Here is a tiny trained network, its code and every weight. The questions are about switching its units off for an input and a target symbol, where a switched-off unit gives its printed mean instead of its output.

import numpy as np


def w(rows, s, z=0):
    codes = np.array(rows[::2]) - 128.0
    scale = np.full(codes.shape[1], s)
    scale[-1] = z or s
    return codes * scale


def f(y):
    return np.maximum(y, 0)


def softmax(a):
    e = np.exp(a - a.max(-1, keepdims=True))
    return e / e.sum(-1, keepdims=True)


def log_softmax(a):
    a = a - a.max(-1, keepdims=True)
    return a - np.log(np.exp(a).sum(-1, keepdims=True))


def net(x, mask):
    ids = ['αδζηλμξπφψ'.index(c) for c in x.split()]
    T = len(ids)
    res = E[ids] + P[:T]
    u = 0
    for l in range(2):
        r = res
        for j in range(2):
            rows = slice(2 * j, 2 * j + 2)
            q, k, v = (r @ M[l][rows].T for M in (Q, K, V))
            z = softmax(np.where(np.tri(T) > 0, q @ k.T / 2**0.5, -1e9)) @ v
            o = O[l][rows]
            res = res + np.where(mask[u + j], z, o[:, -1]) @ o[:, :-1]
        u += 2
        y = f(res @ A[l][:, :-1].T + A[l][:, -1])
        res = res + np.where(mask[u : u + 12], y, B[l][:, -1]) @ B[l][:, :-1]
        u += 12
    return log_softmax(res[-1] @ U[:, :-1].T + U[:, -1])


Q, K, V, O, A, B = {}, {}, {}, {}, {}, {}
E = w([
[62,30,99,79,146],'α',
[125,115,127,71,188],'δ',
[64,123,157,82,116],'ζ',
[220,157,41,185,136],'η',
[115,144,111,204,7],'λ',
[48,61,116,93,75],'μ',
[115,115,170,130,149],'ξ',
[154,195,178,95,165],'π',
[64,75,78,40,118],'φ',
[190,204,11,32,112],'ψ',
],0.012)
P = w([
[152,139,161,141,126],'0',
[197,71,165,97,60],'1',
[107,152,137,185,137],'2',
[151,146,161,167,143],'3',
[218,62,162,88,47],'4',
[72,166,124,211,153],'5',
[154,165,159,175,149],'6',
[255,87,195,103,56],'7',
[31,196,105,223,161],'8',
],0.0099)
Q[0] = w([
[199,51,251,11,89],'0.h1',
[105,127,145,136,151],'0.h1',
[121,119,65,152,109],'0.h2',
[62,147,141,94,128],'0.h2',
],0.028)
K[0] = w([
[38,50,253,59,206],'0.h1',
[74,163,154,110,126],'0.h1',
[112,123,48,165,92],'0.h2',
[63,128,192,70,148],'0.h2',
],0.025)
V[0] = w([
[196,130,67,185,105],'0.h1',
[48,132,236,77,145],'0.h1',
[179,100,2,34,119],'0.h2',
[163,40,140,226,72],'0.h2',
],0.0049)
O[0] = w([
[161,164,59,181,121,218],'0.h1',
[76,47,253,44,131,6],'0.h1',
[110,158,198,132,51,157],'0.h2',
[179,191,135,61,164,254],'0.h2',
],0.0041,0.00064)
A[0] = w([
[80,214,93,94,119,7],'0.n1',
[255,41,150,157,175,62],'0.n2',
[148,187,77,47,185,3],'0.n3',
[197,35,125,111,86,23],'0.n4',
[52,116,149,137,212,56],'0.n5',
[190,123,215,111,73,38],'0.n6',
[149,134,77,108,27,58],'0.n7',
[104,176,117,83,162,139],'0.n8',
[119,85,172,65,102,71],'0.n9',
[74,202,149,104,90,53],'0.n10',
[206,71,84,27,165,19],'0.n11',
[95,101,118,132,84,132],'0.n12',
],0.0076,0.0054)
B[0] = w([
[136,73,135,205,127,150],'0.n1',
[86,145,116,83,45,193],'0.n2',
[77,162,154,147,30,144],'0.n3',
[183,247,179,123,162,219],'0.n4',
[71,79,174,55,75,163],'0.n5',
[94,144,46,137,74,223],'0.n6',
[67,112,191,73,100,206],'0.n7',
[121,161,97,106,152,182],'0.n8',
[130,173,83,159,113,252],'0.n9',
[171,150,145,160,143,136],'0.n10',
[105,140,132,190,70,178],'0.n11',
[191,168,97,142,119,229],'0.n12',
],0.011,0.0025)
Q[1] = w([
[204,1,190,88,184],'1.h1',
[139,151,160,13,70],'1.h1',
[93,175,221,20,44],'1.h2',
[137,28,209,99,193],'1.h2',
],0.018)
K[1] = w([
[164,52,160,59,169],'1.h1',
[47,118,113,128,194],'1.h1',
[6,152,126,164,192],'1.h2',
[145,84,189,90,147],'1.h2',
],0.025)
V[1] = w([
[238,81,43,74,150],'1.h1',
[201,71,192,251,60],'1.h1',
[142,221,180,100,211],'1.h2',
[86,58,135,157,216],'1.h2',
],0.017)
O[1] = w([
[213,146,74,118,75,84],'1.h1',
[187,68,177,248,125,130],'1.h1',
[203,224,152,105,88,110],'1.h2',
[208,77,158,70,154,10],'1.h2',
],0.011)
A[1] = w([
[181,157,72,125,155,86],'1.n1',
[187,59,169,62,106,114],'1.n2',
[123,4,96,75,74,156],'1.n3',
[98,76,207,128,102,192],'1.n4',
[180,160,163,118,160,151],'1.n5',
[114,190,180,126,141,94],'1.n6',
[122,85,174,163,85,187],'1.n7',
[99,68,210,115,144,95],'1.n8',
[117,109,81,159,110,5],'1.n9',
[123,99,165,177,93,74],'1.n10',
[153,63,85,39,100,90],'1.n11',
[83,112,111,111,87,130],'1.n12',
],0.014,0.012)
B[1] = w([
[50,105,135,124,178,148],'1.n1',
[73,49,180,234,52,163],'1.n2',
[251,206,161,112,90,205],'1.n3',
[168,51,204,119,191,248],'1.n4',
[124,196,88,129,43,176],'1.n5',
[137,76,147,95,117,198],'1.n6',
[100,191,109,199,137,252],'1.n7',
[110,183,66,127,63,196],'1.n8',
[230,135,162,91,60,195],'1.n9',
[144,55,73,43,151,218],'1.n10',
[129,41,24,110,159,181],'1.n11',
[94,135,144,136,198,248],'1.n12',
],0.018,0.012)
U = w([
[203,73,83,95,69,7],'α',
[103,64,51,92,50,63],'δ',
[120,74,157,39,112,107],'ζ',
[163,175,2,192,76,145],'η',
[139,75,71,161,143,123],'λ',
[197,167,136,116,135,253],'μ',
[116,90,140,145,43,126],'ξ',
[145,157,97,63,44,147],'π',
[168,133,38,58,131,155],'φ',
[67,165,84,123,120,194],'ψ',
],0.0048,0.0041)

Each question gives the input, a string of symbols that net reads in full, and the target symbol t.
The units are the heads (2 rows each of Q, K, V and O) and the neurons (one row each of A and B). Each row of codes is followed by its name. A weight is (code - 128) times the scale printed after its matrix; where a second scale follows, it is the last column's (O, A, B and U).
mask holds one flag per unit, layer by layer, with each layer's heads first. A switched-off unit (its flag False) gives its mean, the last column of its rows in O or B, instead of its output. The means were averaged over made-up inputs and are rounded, as every weight is.
A unit's drop is (log p(t) with every unit on - log p(t) with that unit switched off) / (log p(t) with every unit on - log p(t) with every unit switched off).
The circuit of an input: a set's keep is (log p(t) with only the set's units on - log p(t) with every unit switched off) / (log p(t) with every unit on - log p(t) with every unit switched off). Starting from the 12 units with the biggest drops (on a tie, the unit counted first), units are removed one at a time, each time the one whose removal leaves the highest keep (on an exact tie, the one counted first), for as long as the keep stays at least 0.8.
units of the circuit, in order: the units of the circuit, biggest drop first
most important unit: the unit with the biggest drop
k most important neurons: the k neurons with the biggest drops, biggest first
k most important neurons of layer l: the k neurons of layer l with the biggest drops, biggest first
heads that matter: for each layer, one digit per head in row order, 1 if its drop is at least 0.15 and else 0, layers parted by /
input ζ μ π ξ ζ ζ η π, target ζ: heads that matter -> 00 / 10
input μ μ α, target α: 2 most important neurons -> [0.n5, 1.n3]
input λ φ η μ φ φ, target η: units of the circuit, in order -> [0.h1, 1.n4]
input λ φ λ, target λ: units of the circuit, in order -> [1.n4, 1.h1, 1.n7]
input δ π μ ξ η, target μ: 2 most important neurons -> [1.n3, 1.n4]
input λ ξ λ π α π ξ δ φ, target λ: most important unit -> 1.h1
input δ μ ξ ζ ξ φ μ π ζ, target ζ: units of the circuit, in order -> [1.h1, 1.n6]
input ζ η μ π λ, target μ: units of the circuit, in order -> [1.h2, 1.n3, 1.n4, 0.n7]
input η φ π, target η: units of the circuit, in order -> [1.n4, 0.h1]
input δ π μ μ λ ξ, target λ: units of the circuit, in order -> [1.h1, 1.n10, 1.n7, 1.n4]
input η ζ λ α ψ ξ, target ψ: 4 most important neurons -> [0.n11, 0.n3, 0.n4, 0.n7]
input μ ψ μ ξ α φ ψ ζ, target φ: heads that matter -> 00 / 11
input ψ λ ψ η φ ζ ψ μ, target ζ: units of the circuit, in order -> [1.h1, 1.n4]
input ψ μ μ φ λ η ζ φ, target η: 3 most important neurons -> [0.n9, 0.n11, 1.n4]
input μ ζ ξ ψ ζ, target ξ: most important neuron of layer 1 -> [1.n2]
input π η ξ φ μ ξ, target η: 2 most important neurons -> [1.n4, 1.n7]
input α φ δ ζ λ δ, target λ: units of the circuit, in order -> [1.h1, 1.n10, 1.n7]
input μ ζ μ ψ δ, target μ: units of the circuit, in order -> [1.h2, 1.n3, 1.n10]
input η ζ μ, target η: units of the circuit, in order -> [1.h1, 0.h1]
input μ π φ ζ φ μ λ η, target μ: 4 most important neurons -> [0.n2, 1.n3, 1.n4, 1.n10]
input ξ ζ α ψ, target ψ: most important unit -> 0.h1
input π λ π ξ φ, target π: heads that matter -> 00 / 01
